Below are the code and all the weights of a small trained network. Each question names an input and a class and asks about switching units off, where a switched-off unit gives its printed mean instead of its output.

import numpy as np


def w(rows, s, z=0):
    codes = np.array(rows[::2]) - 128.0
    scale = np.full(codes.shape[1], s)
    scale[-1] = z or s
    return codes * scale


def f(y):
    return np.maximum(y, 0)


def log_softmax(a):
    a = a - a.max(-1, keepdims=True)
    return a - np.log(np.exp(a).sum(-1, keepdims=True))


def net(x, mask):
    res = np.array(x, float).reshape(1, 7) / 4 @ E
    y = f(res @ A[0][:, :-1].T + A[0][:, -1])
    res = res + np.where(mask, y, B[0][:, -1]) @ B[0][:, :-1]
    return log_softmax(res[-1] @ U[:, :-1].T + U[:, -1])


A, B = {}, {}
E = w([
[131,125,128,125,130],'x0',
[121,129,135,115,129],'x1',
[245,139,127,71,191],'x2',
[224,83,75,53,20],'x3',
[134,124,119,140,131],'x4',
[118,124,138,110,130],'x5',
[189,31,201,177,102],'x6',
],0.013)
A[0] = w([
[124,96,8,44,65,231],'N1',
[99,157,195,181,232,253],'N2',
[123,104,181,160,174,42],'N3',
[46,108,147,172,125,51],'N4',
[167,12,196,82,126,37],'N5',
[138,72,55,67,38,160],'N6',
[89,75,146,162,43,189],'N7',
[84,229,94,134,127,203],'N8',
[246,115,159,154,128,81],'N9',
[77,93,199,194,170,235],'N10',
[196,93,195,125,21,98],'N11',
],0.011,0.0062)
B[0] = w([
[169,220,115,91,87,249],'N1',
[155,14,110,77,254,251],'N2',
[162,51,153,89,154,162],'N3',
[58,88,54,95,105,180],'N4',
[135,88,187,138,152,189],'N5',
[154,201,141,176,34,232],'N6',
[22,171,179,202,81,211],'N7',
[87,162,59,96,188,218],'N8',
[137,76,190,48,140,192],'N9',
[102,30,55,143,190,226],'N10',
[149,134,196,207,87,213],'N11',
],0.011,0.017)
U = w([
[69,156,18,90,171,52],'0',
[183,192,93,85,254,255],'1',
[102,232,63,129,53,72],'2',
[237,197,71,48,101,185],'3',
[77,72,123,168,155,233],'4',
[182,91,145,115,200,91],'5',
[107,169,167,208,83,198],'6',
[201,147,199,119,105,7],'7',
],0.01,0.0058)

Each question gives the input, the list of numbers given to net, and the class t.
The units are the neurons (one row each of A and B). Each row of codes is followed by its name. A weight is (code - 128) times the scale printed after its matrix; where a second scale follows, it is the last column's (A, B and U).
mask holds one flag per neuron, in row order. A switched-off neuron (its flag False) gives its mean, the last column of its row in B, instead of its output. The means were averaged over made-up inputs and are rounded, as every weight is.
A unit's drop is (log p(t) with every unit on - log p(t) with that unit switched off) / (log p(t) with every unit on - log p(t) with every unit switched off).
The circuit of an input: a set's keep is (log p(t) with only the set's units on - log p(t) with every unit switched off) / (log p(t) with every unit on - log p(t) with every unit switched off). Starting from all 11 units, units are removed one at a time, each time the one whose removal leaves the highest keep (on an exact tie, the one counted first), for as long as the keep stays at least 0.8.
units of the circuit, in order: the units of the circuit, biggest drop first
most important unit: the unit with the biggest drop
k most important neurons: the k neurons with the biggest drops, biggest first
drop of u: that unit's drop, to one decimal
input [-3,4,-5,-7,3,3,0], class 0: units of the circuit, in order	(N4 N8)
input [3,3,1,1,6,3,-3], class 3: units of the circuit, in order	(N7 N2)
input [7,-7,-2,1,-1,-2,-8], class 2: most important unit	N2
input [-6,4,-7,2,-5,-5,1], class 6: 2 most important neurons	(N7 N8)
input [8,5,4,8,5,-7,1], class 7: 2 most important neurons	(N11 N5)
input [-5,7,7,1,4,5,1], class 7: 3 most important neurons	(N2 N10 N8)
input [7,0,-6,-5,4,8,0], class 0: 3 most important neurons	(N4 N11 N8)
input [3,8,2,1,7,8,7], class 7: units of the circuit, in order	(N2 N9)
input [-4,1,-6,-7,-7,8,0], class 0: 4 most important neurons	(N4 N8 N11 N5)
input [0,2,6,-2,-5,7,1], class 5: 2 most important neurons	(N1 N8)
input [5,-2,-1,7,-8,2,-8], class 2: 2 most important neurons	(N2 N6)
input [-3,-1,-7,-1,2,-8,-1], class 0: 4 most important neurons	(N11 N4 N8 N5)
input [-5,-2,0,7,-4,-5,0], class 2: 2 most important neurons	(N1 N2)
input [-7,6,5,1,6,6,3], class 7: 3 most important neurons	(N2 N10 N8)
input [7,-3,2,2,3,0,-2], class 3: most important unit	N7
input [-3,-7,1,8,-6,-1,6], class 7: 3 most important neurons	(N9 N5 N1)
input [-2,-8,-3,7,6,-5,-8], class 2: 2 most important neurons	(N2 N6)
input [7,-7,7,-2,4,-4,1], class 5: drop of N10	-0.1
input [3,7,-8,6,7,6,1], class 6: drop of N11	0.6
input [-8,4,-6,-8,-1,5,-4], class 0: drop of N4	0.0
input [-7,6,-2,4,8,-8,8], class 6: most important unit	N7
